arr =
array([[ 95, 106,  57, 207, 113, 136, 123,  80, 115,  83, 141, 210],
       [169, 103, 159,  63,  95, 150, 136, 191, 114, 173,  94,  70],
       [161, 110, 155,  76, 106, 146, 137, 184, 113, 163,  99,  80],
       [153, 116, 150,  86, 113, 142, 137, 175, 114, 155, 105,  89],
       [ 98, 109,  65, 200, 114, 134, 121,  80, 119,  88, 142, 202],
       [188,  85, 168,  36,  68, 158, 131, 202, 120, 197,  84,  48],
       [ 97, 108,  63, 202, 114, 135, 122,  79, 118,  86, 141, 204],
       [ 90, 102,  44, 221, 112, 141, 126,  80, 104,  74, 138, 224],
       [ 92, 104,  50, 214, 112, 139, 124,  79, 109,  78, 139, 218],
       [120, 126, 116, 144, 126, 125, 123, 109, 133, 119, 136, 145]])
arr[0, -12] -> 95
arr[-1, 1] -> 126
arr[:, -6] -> [123, 136, 137, 137, 121, 131, 122, 126, 124, 123]
arr[-6, 5] -> 134
arr[1, -9] -> 63
arr[2, 11] -> 80
arr[0, 7] -> 80
arr[0] -> [95, 106, 57, 207, 113, 136, 123, 80, 115, 83, 141, 210]
arr[-7, -6] -> 137
arr[-3] -> [90, 102, 44, 221, 112, 141, 126, 80, 104, 74, 138, 224]
arr[5, 2] -> 168
arr[-5] -> [188, 85, 168, 36, 68, 158, 131, 202, 120, 197, 84, 48]
arr[8, 9] -> 78
arr[-10, 3] -> 207
arr[-1, -3] -> 119
arr[-8, -9] -> 76
arr[6, -2] -> 141
arr[-9] -> [169, 103, 159, 63, 95, 150, 136, 191, 114, 173, 94, 70]
arr[3, 10] -> 105
arr[-1] -> [120, 126, 116, 144, 126, 125, 123, 109, 133, 119, 136, 145]
arr[6, 6] -> 122
arr[9, 10] -> 136
arr[:, -1] -> [210, 70, 80, 89, 202, 48, 204, 224, 218, 145]
arr[-9, 8] -> 114
arr[-4, 2] -> 63
arr[:, -2] -> [141, 94, 99, 105, 142, 84, 141, 138, 139, 136]
arr[-9, -5] -> 191
arr[7, 11] -> 224
arr[:, 8] -> [115, 114, 113, 114, 119, 120, 118, 104, 109, 133]
arr[-1, -7] -> 125
arr[4] -> [98, 109, 65, 200, 114, 134, 121, 80, 119, 88, 142, 202]
arr[-6, 4] -> 114
arr[:, -11] -> [106, 103, 110, 116, 109, 85, 108, 102, 104, 126]
arr[-9, 6] -> 136

x =
[[113 167 166  76 141  89 123  82 157 149  97]
 [119 133 136 122 131 121 126 127 130 132 126]
 [118 172 145  59 177 122 124  58 160 109  83]
 [110 173 145  66 172 116 119  69 156 123  90]
 [ 85 161 222  85  95  55  95 129 183 215 116]
 [107 156 181  95 119  80 107 103 163 169 109]
 [123 177 136  45 191 134 130  46 154 104  80]
 [ 90 165 212  89  92  52  84 132 172 211 117]
 [108 157 180  92 119  79 108 102 160 168 107]
 [ 95 151 179 102 111  78 103 122 162 176 122]]
Rows and columns are counted from 0.
(0, 0): 113
(0, 3): 76
(3, 0): 110
(7, 3): 89
(4, 10): 116
(5, 1): 156
(3, 9): 123
(0, 1): 167
(6, 5): 134
(6, 0): 123
(2, 3): 59
(8, 2): 180
(4, 7): 129
(1, 7): 127
(9, 1): 151
(7, 5): 52
(6, 2): 136
(2, 10): 83
(2, 5): 122
(9, 3): 102
(6, 4): 191
(1, 8): 130
(6, 7): 46
(3, 2): 145
(4, 5): 55
(7, 4): 92
(0, 4): 141
(2, 8): 160
(6, 8): 154
(6, 6): 130

A =
204 81 175 126 123 227
103 104 92 157 150 164
Indices start at 0.
(0, 0) => 204
(0, 4) => 123
(0, 1) => 81

W =
[[111 128 129 138 140 119  96 115 165  97 108]
 [128 154  97  97 122 115 125  89 188 129 161]
 [112 118 138 115 156 110  98 108 143 117 115]
 [139 102 128  94 133 109 141  96 167 139  69]
 [135 158 126 131 133 135 127 125  94 110 113]
 [132 116 135 157 150 112 103 100 120 141 115]
 [142 133 144 124  94 139 121 129 122 128 113]
 [155 145  94 142 142 144 132 155 140 139 113]
 [126 163 127 112 112 117  90  97 110 103 153]
 [115 130 118 140 114 134 108 114 148 122  89]
 [ 88 166 161  89 125  81 150 130 161 108 160]
 [144 135 179 142 107 120 101 136 124 146 109]
 [134 113 104  90 113  89 129 119 161 104  47]
 [124 148 121 135 146 112 162 133 181 153 114]]
Indices start at 0.
(0, 0) -> 111
(4, 8) -> 94
(7, 7) -> 155
(9, 0) -> 115
(11, 4) -> 107
(4, 1) -> 158
(4, 9) -> 110
(12, 7) -> 119
(5, 4) -> 150
(8, 3) -> 112
(10, 8) -> 161
(6, 5) -> 139
(0, 5) -> 119
(5, 1) -> 116
(11, 0) -> 144
(4, 6) -> 127
(1, 2) -> 97
(7, 9) -> 139
(5, 5) -> 112
(11, 8) -> 124
(11, 9) -> 146
(0, 2) -> 129
(5, 8) -> 120
(7, 0) -> 155
(9, 7) -> 114
(11, 3) -> 142
(13, 10) -> 114
(10, 2) -> 161
(9, 9) -> 122
(5, 6) -> 103
(0, 8) -> 165
(5, 2) -> 135
(12, 8) -> 161
(2, 5) -> 110

m =
[[178 137  96  75 104 123 153 119 115 180 179 169]
 [ 90 142 134 135 172 126 110 151 115  87  63 148]
 [ 97  65 160 212 138 121 104  90 136  68 120  82]
 [103 180 131  61 150 144 128 194 115 112  70 189]
 [168 100 104  97 115 116 143 100 102 143 174 183]]
m[0, 0] => 178
m[4, 7] => 100
m[3, 9] => 112
m[1, 7] => 151
m[3, 11] => 189
m[3, 10] => 70
m[2, 11] => 82
m[2, 8] => 136
m[1, 5] => 126
m[:, 7] => [119, 151, 90, 194, 100]
m[4, 3] => 97
m[1, 6] => 110
m[4, 2] => 104
m[4, 10] => 174
m[2, 1] => 65
m[:, 1] => [137, 142, 65, 180, 100]
m[3, 7] => 194
m[4, 11] => 183
m[1, 11] => 148
m[4, 1] => 100
m[:, 10] => [179, 63, 120, 70, 174]

X = 144 111 121 103 53 158
X[0] -> 144
X[5] -> 158
X[1] -> 111

a =
105 123 103 95 121 163 91
162 121 143 146 131 105 154
152 118 146 143 127 115 155
153 93 166 173 130 77 169
124 132 130 130 145 121 116
141 125 137 148 136 112 137
168 113 146 166 139 105 173
27 168 71 59 118 186 48
126 134 105 102 128 164 99
120 138 116 102 129 142 102
93 140 117 106 122 143 101
Indices start at 0.
row 0 col 0 -> 105
row 6 col 2 -> 146
row 8 col 4 -> 128
row 5 col 5 -> 112
row 8 col 3 -> 102
row 5 col 0 -> 141
row 0 col 3 -> 95
row 8 col 0 -> 126
row 3 col 6 -> 169
row 6 col 4 -> 139
row 6 col 5 -> 105
row 0 col 1 -> 123
row 1 col 5 -> 105
row 7 col 0 -> 27
row 10 col 1 -> 140
row 9 col 4 -> 129
row 8 col 6 -> 99
row 0 col 6 -> 91
row 7 col 2 -> 71
row 10 col 0 -> 93
row 10 col 2 -> 117
row 9 col 3 -> 102
row 2 col 6 -> 155
row 4 col 6 -> 116
row 0 col 4 -> 121
